Below are the code and all the weights of a small trained network. Each question names an input and a class and asks about switching units off, where a switched-off unit gives its printed mean instead of its output.

import numpy as np


def w(rows, s, z=0):
    codes = np.array(rows[::2]) - 128.0
    scale = np.full(codes.shape[1], s)
    scale[-1] = z or s
    return codes * scale


def norm(h):
    return h / np.sqrt((h * h).mean(-1, keepdims=True) + 1e-5)


def f(y):
    return y / 2 * (1 + np.tanh(0.7978845608 * (y + 0.044715 * y**3)))


def log_softmax(a):
    a = a - a.max(-1, keepdims=True)
    return a - np.log(np.exp(a).sum(-1, keepdims=True))


def net(x, mask):
    res = np.array(x, float).reshape(1, 3) / 4 @ E
    u = 0
    for l in range(3):
        y = f(norm(res) @ A[l][:, :-1].T + A[l][:, -1])
        res = res + np.where(mask[u : u + 8], y, B[l][:, -1]) @ B[l][:, :-1]
        u += 8
    return log_softmax(norm(res)[-1] @ U[:, :-1].T + U[:, -1])


A, B = {}, {}
E = w([
[182,177,146,29,180,57],'x0',
[148,142,113,254,62,70],'x1',
[41,90,33,207,115,25],'x2',
],0.0066)
A[0] = w([
[151,150,93,45,196,147,30],'L0N1',
[114,82,134,214,122,94,116],'L0N2',
[191,189,57,91,158,62,69],'L0N3',
[17,103,145,211,179,203,108],'L0N4',
[151,79,89,165,162,139,42],'L0N5',
[135,115,105,224,170,122,82],'L0N6',
[16,93,93,122,136,134,4],'L0N7',
[2,104,104,116,224,71,244],'L0N8',
],0.0097,0.0035)
B[0] = w([
[211,149,40,38,58,144,192],'L0N1',
[119,217,82,92,81,110,209],'L0N2',
[45,102,156,129,189,52,188],'L0N3',
[54,77,177,201,150,168,210],'L0N4',
[119,179,160,148,174,143,125],'L0N5',
[121,179,117,68,146,147,177],'L0N6',
[1,98,102,230,201,126,169],'L0N7',
[161,67,57,50,180,133,253],'L0N8',
],0.0082,0.0068)
A[1] = w([
[190,120,93,63,89,151,174],'L1N1',
[251,199,153,151,58,81,116],'L1N2',
[158,129,122,152,136,145,3],'L1N3',
[108,172,151,164,47,190,166],'L1N4',
[117,254,233,152,116,16,104],'L1N5',
[161,42,138,126,115,175,77],'L1N6',
[44,145,142,142,61,131,166],'L1N7',
[191,137,51,124,101,119,137],'L1N8',
],0.011,0.0058)
B[1] = w([
[120,196,118,66,95,43,255],'L1N1',
[2,91,116,91,172,62,229],'L1N2',
[75,68,128,147,107,104,104],'L1N3',
[187,223,52,112,107,116,226],'L1N4',
[29,31,182,215,216,183,219],'L1N5',
[112,187,255,127,144,120,151],'L1N6',
[226,85,113,129,116,159,202],'L1N7',
[163,159,107,23,71,59,195],'L1N8',
],0.0089,0.006)
A[2] = w([
[76,52,12,162,144,54,176],'L2N1',
[168,165,217,64,88,136,97],'L2N2',
[103,74,213,146,113,78,1],'L2N3',
[65,178,101,83,141,74,161],'L2N4',
[194,76,218,123,187,200,84],'L2N5',
[110,101,138,227,105,117,161],'L2N6',
[52,1,177,159,178,89,109],'L2N7',
[151,134,251,153,167,218,94],'L2N8',
],0.009,0.0029)
B[2] = w([
[197,216,253,39,65,82,255],'L2N1',
[104,77,187,75,154,18,167],'L2N2',
[90,34,96,191,152,162,128],'L2N3',
[111,171,241,62,39,109,229],'L2N4',
[61,127,197,52,107,42,139],'L2N5',
[207,91,125,67,145,96,152],'L2N6',
[123,73,79,237,187,191,203],'L2N7',
[114,148,97,70,114,2,153],'L2N8',
],0.0083,0.009)
U = w([
[135,161,211,2,103,43,215],'0',
[239,170,40,199,81,230,3],'1',
[52,2,146,194,236,192,120],'2',
],0.014,0.0053)

Each question gives the input, the list of numbers given to net, and the class t.
The units are the neurons (one row each of A and B). Each row of codes is followed by its name. A weight is (code - 128) times the scale printed after its matrix; where a second scale follows, it is the last column's (A, B and U).
mask holds one flag per neuron, layer by layer. A switched-off neuron (its flag False) gives its mean, the last column of its row in B, instead of its output. The means were averaged over made-up inputs and are rounded, as every weight is.
A unit's drop is (log p(t) with every unit on - log p(t) with that unit switched off) / (log p(t) with every unit on - log p(t) with every unit switched off).
most important unit: the unit with the biggest drop
k most important neurons: the k neurons with the biggest drops, biggest first
top k neurons in layer l: the k neurons of layer l with the biggest drops, biggest first
drop when u is switched off: that unit's drop, to one decimal
input [-7,0,4], class 1: most important unit : L0N2
input [8,4,-7], class 2: 3 most important neurons : [L0N8, L1N5, L0N3]
input [-3,1,2], class 1: top 2 neurons in layer 0 : [L0N3, L0N4]
input [-3,6,3], class 1: top 2 neurons in layer 0 : [L0N4, L0N1]
input [-8,4,-6], class 1: 2 most important neurons : [L1N4, L0N8]
input [2,7,-3], class 2: 3 most important neurons : [L1N5, L0N8, L0N1]
input [-4,5,5], class 1: top 2 neurons in layer 0 : [L0N3, L0N2]
input [-5,1,4], class 1: top 2 neurons in layer 0 : [L0N4, L0N2]
input [-7,0,-2], class 1: 2 most important neurons : [L0N8, L1N4]
input [-2,-7,8], class 2: drop when L0N7 is switched off : 0.3
input [2,2,1], class 2: drop when L0N1 is switched off : 1.0
input [6,6,2], class 2: drop when L1N5 is switched off : 0.6
